cols: P Z E W B H J G C F
-0.78 +6.20 -4.12 -0.77 +4.85 +4.79 -0.41 -5.25 -8.15 +5.99 : Mape
+5.20 -5.92 +1.68 +4.28 -7.43 -5.47 -0.34 -5.92 +6.93 -3.19 : nezav
-5.51 +1.84 +4.41 -8.60 +7.83 +2.64 +2.81 -4.70 -1.54 -4.15 : fuvi
+1.27 -1.67 -0.72 +4.23 -0.77 -1.67 +1.63 +2.07 +2.80 +0.24 : tunef
+5.78 -5.86 +2.88 +0.84 -2.63 -1.58 -1.14 +3.28 +3.28 -1.42 : dugin
-0.11 -1.72 +2.47 -1.89 +0.63 -0.24 +0.40 -0.05 +0.03 +0.47 : tinak
-2.94 +4.71 -1.95 -3.36 +7.25 +6.59 -1.66 -4.15 -6.48 +3.79 : keba
-3.96 +4.24 -1.29 -2.49 +4.15 +2.65 +0.75 -3.42 -3.81 +1.99 : Beguv
+0.13 +3.30 -4.34 +2.36 +0.97 +3.25 -3.11 +1.15 -0.90 +1.41 : mufu
+0.03 +3.31 -5.84 +5.25 -1.63 +2.61 -4.26 +1.97 -2.66 +6.13 : Nulo
col: -1.89 -3.36 -2.49 +2.36 -> W
count tunef: +2.80 -> 1
both Mape tunef:  -> -0.77
count nezav: -5.92 -> 2

cols: A T M D
+0.13 -0.54 -7.61 +0.66 : fusol
-0.45 -4.25 -6.08 -0.08 : Mape
-7.61 +0.13 +0.65 -0.54 : nezav
+2.03 -8.62 -8.62 +0.33 : tinak
-0.27 +4.87 -1.81 -0.54 : tunef
+2.75 -5.79 +3.61 -0.53 : keba
+1.03 -1.04 -8.39 +0.21 : mufu
perm: -7.61 -0.54 +0.13 +0.65 -> nezav
both fusol tunef:  -> -0.54
col: -4.25 +0.13 -8.62 +4.87 -5.79 -> T
count tinak: -8.62 -> 2
perm: -8.39 -1.04 +0.21 +1.03 -> mufu

cols: R N S U
+0.34 -4.88 -8.73 -2.51 : keba
+1.64 +3.69 -8.68 -0.23 : tinak
-4.18 -6.86 -0.09 -1.09 : dugin
-0.09 -4.18 -6.86 -1.10 : Mape
+0.29 -4.93 -9.38 -4.23 : nezav
+0.75 -3.86 -9.60 -6.14 : fusol
+3.98 +0.13 -9.32 -6.02 : tunef
+3.16 +0.48 +2.77 -3.80 : zek
-0.24 +8.15 -6.28 -0.24 : Nulo
-2.07 -4.18 -1.44 -2.97 : fuvi
both Mape fuvi:  -> -4.18
count Nulo: -0.24 -> 2
gone keba: -4.88 +0.34 -8.73 -> -2.51
perm: -6.86 -1.10 -0.09 -4.18 -> Mape

cols: V Q X L K Y
+1.63 -0.27 -0.27 -0.52 -1.46 -0.53 : fuvi
+0.41 -0.33 +1.09 -1.04 +3.26 +0.32 : tinak
+0.57 -1.20 -1.84 -0.63 -6.92 -1.08 : Nulo
+0.69 +0.90 -0.82 +0.90 -0.82 +0.90 : zek
-0.19 -1.20 -0.51 -0.28 -2.27 -0.50 : mufu
-0.82 -1.03 -0.24 +0.01 -1.35 -1.33 : nezav
+0.50 +0.49 +0.96 +1.30 +2.80 -2.34 : Mape
-1.04 +0.15 +0.68 -0.88 +1.85 +0.49 : dugin
-1.49 -0.84 -0.48 -1.49 -2.17 -0.83 : keba
-0.01 -0.27 -0.27 -0.52 -1.46 -0.53 : tunef
-0.27 -1.97 +0.09 -0.83 -0.21 +0.20 : fusol
col: +0.69 -0.19 -> V
gone Mape: +2.80 +1.30 +0.50 -2.34 +0.96 -> +0.49
gone Nulo: -1.84 +0.57 -6.92 -0.63 -1.08 -> -1.20
gone tinak: +1.09 -1.04 +0.32 +0.41 -0.33 -> +3.26
both tinak dugin:  -> -1.04
count zek: -0.82 -> 2
count keba: -1.48 -> 0

cols: ful sig debe bab
+1.16 -0.36 -0.30 +1.17 : zek
-1.57 +2.00 -2.22 +1.17 : nezav
-2.28 +2.00 -2.22 +1.17 : dugin
-0.30 +1.17 -0.36 -2.97 : Beguv
+2.64 +4.36 +1.62 -4.62 : fusol
perm: +1.17 -0.30 -0.36 +1.16 -> zek
gone fusol: +4.36 -4.62 +1.62 -> +2.64

cols: mimum bupus bivet Puz vud miz nufa Susu gosa pavo
+0.19 -0.29 +0.15 -0.29 -1.84 +1.04 -2.77 +0.74 -0.75 +0.51  Beguv
-1.89 +0.84 -0.76 +1.11 +0.19 -0.29 -0.29 -1.47 -2.76 -0.75  tinak
+0.19 -0.29 -0.31 -0.14 -7.89 +5.07 -4.88 +5.73 -0.75 -5.70  Nulo
+0.19 -0.29 -0.31 -0.29 -1.88 +1.11 -2.55 +0.84 -0.75 -1.47  tunef
+0.19 -0.29 -0.31 -0.29 -1.88 +1.11 -0.87 +0.84 -0.75 -1.35  keba
+0.19 -0.29 -0.94 +1.43 -1.53 +1.11 -2.76 +0.84 +0.09 -1.47  nezav
+0.19 -0.29 -0.31 -0.29 -2.71 +1.11 -2.76 +0.84 -0.75 -1.47  zek
+0.19 -0.29 -0.76 -0.29 -1.88 +1.11 -2.76 +0.84 -0.75 -1.47  mufu
-0.62 +0.06 -2.55 +0.90 -0.83 +1.11 -2.76 -0.23 +1.10 -1.47  fuvi
+2.16 -2.03 +0.53 -0.29 -4.60 -2.36 -2.37 +2.28 -0.16 +0.84  Mape
+0.19 -0.29 -0.31 -0.29 -1.88 +1.11 -0.75 +0.84 -0.75 -0.11  fusol
+0.19 -0.29 -0.31 -0.29 -4.66 +1.53 -2.76 -2.76 -0.75 -1.47  dugin
q: +0.19 -0.29 -0.31 -0.29 -1.88 +1.11 -0.87 +0.84 -0.75 -1.35 -> keba
gone Mape: -2.36 +0.84 +2.28 -0.16 -0.29 +2.16 -2.03 +0.53 -4.60 -> -2.37
perm: -7.89 -5.70 -4.88 -0.75 -0.31 -0.29 -0.14 +0.19 +5.07 +5.73 -> Nulo
both fusol fuvi:  -> +1.11
perm: -2.76 -1.88 -1.47 -0.76 -0.75 -0.29 -0.29 +0.19 +0.84 +1.11 -> mufu
col: -0.94 -0.31 -0.76 -2.55 +0.53 -> bivet
q: +0.19 -0.29 -0.31 -0.29 -4.66 +1.53 -2.76 -2.76 -0.75 -1.47 -> dugin

cols: dusit galit roka vul Kape pepuv Bafe reg mola
+5.42 -2.04 -0.02 -0.60 -4.39 +1.54 +1.59 +3.29 +0.49  mufu
-3.55 +3.96 -3.70 +3.29 +0.78 -1.73 +2.26 -0.02 +3.42  Beguv
-0.21 +2.11 -2.21 -2.17 +6.52 -2.56 +3.96 +3.68 +4.27  zek
+4.96 -5.74 +3.77 -2.62 -3.75 -1.29 +3.21 +2.96 -1.13  nezav
-2.12 +2.55 -8.04 +2.19 -5.86 -3.38 -5.84 -0.16 +4.08  tunef
-0.22 -6.26 -0.86 +1.55 -0.09 -5.20 +0.60 +3.95 +0.61  Nulo
+2.20 -0.16 +2.55 -2.12 -8.04 +3.30 -5.84 -3.38 -5.86  fuvi
both zek Beguv:  -> +3.96
col: +3.29 -0.02 +3.68 +2.96 -0.16 +3.95 -> reg
perm: -8.04 +3.30 -5.84 -3.38 -5.86 +2.20 -0.16 +2.55 -2.12 -> fuvi
q: +4.96 -5.74 +3.77 -2.62 -3.75 -1.29 +3.21 +2.96 -1.13 -> nezav
gone Nulo: -0.22 -0.09 -0.86 -6.26 +1.55 +3.95 +0.60 -5.20 -> +0.61
col: +3.96 +2.11 -5.74 -> galit

cols: nup Lefo resub tosoz Baro zisur rul vid fuma
+1.48 +3.61 +0.03 +7.51 -2.34 -1.77 +7.15 +3.83 -1.77 = zek
-1.48 -1.29 -1.56 -1.76 -1.80 -1.71 -0.95 -1.26 -1.71 = mufu
-1.53 -1.35 -1.78 -1.85 -1.63 -1.04 -1.84 -1.33 -1.78 = nezav
+2.65 -0.03 +4.46 +7.52 +7.46 +6.72 -4.50 -0.31 +6.72 = tinak
-1.55 -1.37 -1.63 -1.82 -1.39 -1.77 -1.06 -1.35 -1.38 = fuvi
+1.48 +3.61 +0.03 -2.41 +7.52 -1.77 +7.15 +3.83 -1.77 = fusol
-1.51 -1.32 -1.62 -1.51 -1.85 -1.78 -0.98 -1.32 -1.78 = Beguv
+2.23 +1.39 +3.04 +4.07 +3.81 +3.80 +0.12 +1.34 +3.80 = Mape
-1.53 -1.35 -1.63 -1.83 -1.85 -1.78 -1.50 -1.33 -1.78 = tunef
gone fuvi: -1.38 -1.06 -1.77 -1.39 -1.55 -1.63 -1.82 -1.35 -> -1.37
gone fuvi: -1.35 -1.77 -1.06 -1.82 -1.39 -1.63 -1.37 -1.55 -> -1.38
perm: -1.85 -1.78 -1.50 -1.33 -1.78 -1.53 -1.35 -1.63 -1.83 -> tunef
count Beguv: -1.51 -> 2
col: -1.71 -1.78 +6.72 -1.38 -> fuma
both tinak fusol:  -> +7.52
col: -1.77 -1.77 -1.78 +3.80 -> zisur

cols: kekup gatip budem lum vukip
-6.01 -6.01 -5.86 -6.02 -6.01  Mape
-6.10 -2.48 -0.02 +5.50 -7.58  tunef
-0.16 +1.19 -5.32 -6.34 -5.79  mufu
+5.70 -3.27 +1.01 +5.28 -7.93  keba
-3.35 -7.68 -1.32 -1.09 -7.14  dugin
-5.87 +1.39 -5.08 -5.87 -5.87  zek
+0.12 +1.33 -4.18 -7.29 -6.18  tinak
+0.43 +1.26 -4.59 -7.07 -6.04  fusol
count Mape: -6.01 -> 3
col: -6.34 +5.28 -1.09 -5.87 -> lum
count zek: -5.87 -> 3

cols: volut gok pab Nupi Niz Per vefu fil fedi dek
-2.51 +0.01 +2.52 -0.10 +0.48 +0.95 +4.70 +0.21 -0.98 -0.04 = Mape
+2.67 -0.44 +4.02 -1.74 -2.08 +1.88 +0.54 -8.22 +0.53 -3.61 = fusol
-0.37 +1.79 -0.90 -0.81 -2.43 +0.62 +0.96 -5.05 +1.11 -1.75 = keba
+1.78 -2.02 +3.84 -1.78 +0.08 -0.41 -1.74 +2.11 +0.08 +1.78 = Beguv
-0.28 +0.78 -5.79 -3.78 +4.88 +0.82 -0.02 +2.89 -0.42 +0.16 = dugin
-1.29 -0.44 -3.67 -1.29 -1.29 +0.19 +4.86 -1.39 -5.53 -1.29 = zek
+1.79 +3.86 +2.22 -5.99 +7.13 -0.29 +1.87 +2.22 +2.22 -0.29 = mufu
+2.89 +3.72 -0.96 -7.82 -2.00 +1.01 +1.01 -1.59 +0.51 -0.40 = nezav
count nezav: +1.00 -> 0
gone fusol: -2.08 -8.22 -3.61 -0.44 +0.54 +4.02 +2.67 -1.74 +1.88 -> +0.53
count mufu: +2.22 -> 3
count zek: -1.28 -> 0
count mufu: -0.29 -> 2
both Beguv fusol:  -> -1.74
count Beguv: +1.78 -> 2

cols: posu vutu dipet duza vut
+1.67 +1.32 -1.94 +1.28 +1.54  Mape
-2.58 -2.52 +7.57 +1.66 -2.99  fuvi
+1.87 +1.16 -1.99 +1.86 +1.44  mufu
+1.96 +1.26 -2.25 +1.80 +1.55  dugin
-1.03 -3.12 -1.61 +2.48 -3.05  tinak
+1.91 +1.23 -2.24 +1.71 +1.52  fusol
+1.52 -1.81 -1.81 -1.81 -1.81  keba
+0.32 +1.81 -3.90 -3.68 -3.12  zek
-6.70 -1.61 +6.38 -9.58 -2.86  tunef
both tunef tinak:  -> -1.61
col: -1.61 -2.24 -1.81 -3.90 +6.38 -> dipet
count keba: -1.81 -> 4
both tinak zek:  -> -3.12

cols: Revo teme kemi zan vol gota
+5.69 +2.40 +2.44 +2.47 +2.08 +2.44 -> tinak
-5.48 +1.32 +1.25 +1.23 +1.25 +1.05 -> mufu
+0.21 +0.89 +0.90 +0.90 +0.79 +0.96 -> fuvi
-3.40 +1.17 +1.27 +0.99 +0.91 +1.26 -> Nulo
-3.40 +1.00 +1.17 +1.09 +1.26 +0.91 -> dugin
col: +2.40 +1.32 +0.89 +1.17 -> teme
perm: +1.26 +0.91 +0.99 +1.27 +1.17 -3.40 -> Nulo
col: +1.25 +0.90 +1.27 -> kemi
gone Nulo: +1.27 +1.17 +0.91 -3.40 +0.99 -> +1.26
col: +1.25 +0.90 -> kemi

cols: riv Tepo nomer Vub
+5.80 -6.63 -2.56 +8.18 : tinak
+6.90 -6.60 -2.56 +6.90 : Beguv
+5.24 -4.89 -2.56 -2.55 : dugin
+5.24 -4.89 -2.56 -4.48 : fusol
-2.56 +5.23 +5.23 +4.89 : zek
+5.58 -4.37 -2.56 +4.71 : tunef
perm: +4.89 -2.56 +5.23 +5.23 -> zek
count Beguv: +6.90 -> 2
count zek: +5.23 -> 2
perm: +4.89 +5.23 +5.23 -2.56 -> zek
count zek: -2.56 -> 1

cols: meva petil Zugo lobem Gul pudon Kabo lozos Ket digo
-0.22 +0.98 +1.09 -0.66 -0.71 +0.85 -0.22 -3.13 -1.87 -1.29 = keba
+3.76 -8.79 -6.82 +3.22 +4.42 -8.95 -1.35 +3.26 +9.14 +5.72 = Mape
+0.15 -1.87 -1.49 +0.48 +0.90 -0.34 -1.58 +0.22 +1.07 -0.29 = mufu
-8.96 +4.42 +9.14 -8.79 +3.22 +3.76 +3.26 -6.82 +5.72 -1.35 = fusol
+1.40 -0.14 -0.04 +1.57 -1.77 -2.43 -2.16 +1.14 +2.06 +0.24 = Nulo
+3.30 -8.04 -5.33 +2.62 +1.40 -5.26 -0.02 +2.67 +6.66 +3.44 = fuvi
-1.02 +2.58 +3.18 +0.41 -0.25 +3.56 +0.32 -0.10 -1.72 +0.23 = dugin
+1.57 -1.77 -2.16 -0.14 +1.14 -2.43 -0.04 +1.40 +2.05 +0.24 = Beguv
-3.78 +6.34 +3.92 -3.70 -2.22 +6.26 -1.20 -2.19 -6.56 -5.75 = zek
-1.23 +0.37 +0.10 -0.23 +0.38 +2.35 -2.52 -2.54 -0.80 -1.87 = tinak
+0.06 -1.46 -1.58 -1.10 +0.27 +0.97 -1.60 +0.22 +1.41 -1.50 = tunef
perm: -2.43 -2.16 -1.77 -0.14 -0.04 +0.24 +1.14 +1.40 +1.57 +2.05 -> Beguv
perm: -8.95 -8.79 -6.82 -1.35 +3.22 +3.26 +3.76 +4.42 +5.72 +9.14 -> Mape

cols: nanem fuz fefe raz zav batam kope rilif
-7.59 +5.67 -6.11 +3.76 -5.68 -7.90 +0.80 +8.49 : mufu
-6.76 +6.41 -6.46 +4.00 -6.45 +7.25 -1.93 -5.66 : nezav
+0.79 +5.67 -6.11 +3.76 -5.68 +6.99 -1.41 +0.80 : Beguv
count nezav: -6.45 -> 1
gone nezav: +4.00 -1.93 -6.76 -6.45 +6.41 +7.25 -5.66 -> -6.46
perm: -6.11 -7.59 +8.49 +3.76 -5.68 +0.80 +5.67 -7.90 -> mufu
q: -7.59 +5.67 -6.11 +3.76 -5.68 -7.90 +0.80 +8.49 -> mufu
col: -6.46 -6.11 -> fefe

cols: subag geri neben rogen doz pep mesu sizag
-1.47 +4.92 -0.48 -7.61 -0.35 -1.99 -0.62 +1.08 -> tunef
+3.00 +2.48 -4.00 -5.31 -1.85 -1.99 -1.69 -3.66 -> Mape
-1.96 -4.09 +4.44 -2.82 +0.08 -0.84 -4.60 -3.73 -> Beguv
+1.21 -1.28 -0.67 -0.85 -2.82 +4.73 -6.16 +3.39 -> keba
+1.21 -1.28 -0.67 -0.85 -2.82 +0.99 -4.54 +6.61 -> fuvi
-2.83 +6.23 +6.23 -0.85 +2.25 +6.23 -5.80 -1.06 -> tinak
gone tunef: -7.61 -1.47 +4.92 +1.08 -1.99 -0.62 -0.48 -> -0.35
col: -1.99 -0.84 +4.73 -> pep
perm: -4.60 -4.09 -3.73 -2.82 -1.96 -0.84 +0.08 +4.44 -> Beguv
count tinak: +6.24 -> 0
both fuvi tinak:  -> -0.85
perm: +3.00 +2.48 -5.31 -1.99 -4.00 -3.66 -1.85 -1.69 -> Mape
both fuvi Beguv:  -> -2.82

cols: kibe soli bero kati rigi Tipar bafaf Fupen notav
+3.63 +0.18 +2.10 +2.56 -3.48 -2.25 +2.10 -1.59 -3.37 -> mufu
-2.70 -2.55 +0.24 -3.36 +2.11 -0.69 +0.24 +2.76 +0.69 -> keba
-4.58 +7.25 -9.54 +1.58 +8.26 +9.36 -9.54 -5.25 +8.50 -> fuvi
q: +3.63 +0.18 +2.10 +2.56 -3.48 -2.25 +2.10 -1.59 -3.37 -> mufu
gone mufu: +0.18 +2.56 -2.25 +3.63 +2.10 +2.10 -1.59 -3.37 -> -3.48

cols: bon badi gal tabi
+2.85 +3.57 -1.75 -1.75 = nezav
-2.15 +1.64 -4.47 -2.14 = fusol
-1.74 -2.99 -2.75 -1.98 = mufu
-1.74 -2.99 -4.47 -2.14 = tinak
-1.74 +1.64 -0.12 -2.75 = fuvi
both fusol fuvi:  -> +1.64
count nezav: -1.75 -> 2
both fuvi tinak:  -> -1.74
gone fusol: -2.15 -4.47 +1.64 -> -2.14
both fuvi fusol:  -> +1.64

cols: Seva keseb suvis nev Ril pufud Dupu geke
+0.16 +4.50 +5.20 +1.25 -7.14 +0.55 +3.52 +4.12  keba
-1.05 +1.54 -1.65 +3.52 -6.90 -2.94 -1.70 -2.47  Nulo
-1.70 +3.52 +1.54 -1.65 -1.05 -6.89 -2.47 -2.94  Beguv
perm: -6.89 -2.47 -2.94 -1.70 +3.52 +1.54 -1.65 -1.05 -> Beguv
both keba Beguv:  -> +3.52
perm: +4.50 +5.20 +1.25 -7.14 +0.55 +3.52 +4.12 +0.16 -> keba
perm: -2.94 -2.47 -6.89 -1.05 -1.65 +1.54 +3.52 -1.70 -> Beguv
count Beguv: -2.94 -> 1

cols: keva noriz nop kabod Dobo zad
+7.49 -0.20 -0.21 -3.91 -0.21 -0.21 = Mape
+1.66 -3.68 +1.66 -3.68 +1.67 +3.71 = tunef
-0.62 +7.50 -7.33 +1.32 +0.90 -2.36 = zek
+0.54 -1.08 -3.86 +1.71 -0.22 -3.87 = dugin
count Mape: -0.22 -> 0
count tunef: +1.66 -> 2
q: +0.54 -1.08 -3.86 +1.71 -0.22 -3.87 -> dugin
count Mape: -0.21 -> 3
col: -0.20 -3.68 -> noriz
q: +1.66 -3.68 +1.66 -3.68 +1.67 +3.71 -> tunef
gone dugin: -3.87 -1.08 +0.54 +1.71 -0.22 -> -3.86

cols: debo zabop Gesi fibu fini filor
-7.47 -4.13 +4.73 +4.97 +9.62 -9.43 : Beguv
-4.98 +9.63 +7.53 +0.77 +5.19 -2.31 : tunef
+8.36 +0.42 -5.47 -0.19 +3.10 +4.31 : fusol
-7.57 -6.84 -5.13 +9.62 -1.71 +0.35 : tinak
+9.61 +0.42 -5.47 -0.19 +3.10 -2.85 : Nulo
-1.21 +5.19 +7.53 +0.76 +5.19 +9.62 : Mape
+0.47 +0.42 +8.23 -0.05 +2.35 +7.56 : nezav
-7.47 +0.43 +4.73 +4.97 +7.09 +0.77 : mufu
both fusol nezav:  -> +0.42
both Beguv Mape:  -> +9.62
both Beguv tinak:  -> +9.62
q: +9.61 +0.42 -5.47 -0.19 +3.10 -2.85 -> Nulo
col: -4.13 +9.63 +0.42 -> zabop
count Mape: +9.62 -> 1

cols: Figif Livat masiz rapa
-4.72 -0.99 -0.10 -0.99 = nezav
-0.11 -4.96 -0.78 -2.37 = tunef
-0.77 -0.11 -4.96 -2.37 = mufu
q: -0.11 -4.96 -0.78 -2.37 -> tunef
count tunef: -0.11 -> 1
count nezav: -0.99 -> 2
perm: -4.96 -2.37 -0.77 -0.11 -> mufu

cols: ral Mezoz vogom Tama gem Fos kosu
+2.30 -7.95 -2.01 +3.83 +0.81 -3.01 -2.03 = Mape
-0.80 -2.04 -1.89 -2.64 -0.87 +0.28 -1.45 = tunef
-1.15 +5.81 +1.88 -2.12 -0.03 +2.62 +1.01 = zek
-2.04 -1.21 -1.36 -1.35 -1.35 -1.21 -0.36 = dugin
+1.01 -4.25 -3.22 +0.74 +0.31 -2.79 -0.65 = keba
-0.24 -3.28 -1.52 -1.35 -0.23 -1.21 +0.67 = Beguv
+2.30 -7.95 -1.20 +3.83 +0.81 -3.01 +0.69 = mufu
gone mufu: -7.95 +0.81 -3.01 +3.83 -1.20 +2.30 -> +0.69
col: +5.81 -1.21 -4.25 -3.28 -7.95 -> Mezoz
count dugin: -1.35 -> 2
both tunef dugin:  -> -2.04
count keba: -0.64 -> 0

cols: ziv vedap Vavu Tago
+1.76 -2.50 +1.69 -2.61 = Mape
-1.26 +0.93 +1.98 -9.72 = Nulo
-1.08 +5.00 -0.88 +5.00 = dugin
-2.50 +1.68 -0.92 -0.90 = mufu
-0.90 -2.50 +1.68 +1.68 = Beguv
gone Mape: -2.61 -2.50 +1.69 -> +1.76
count dugin: +5.00 -> 2
perm: +1.68 -0.90 +1.68 -2.50 -> Beguv
q: -1.08 +5.00 -0.88 +5.00 -> dugin

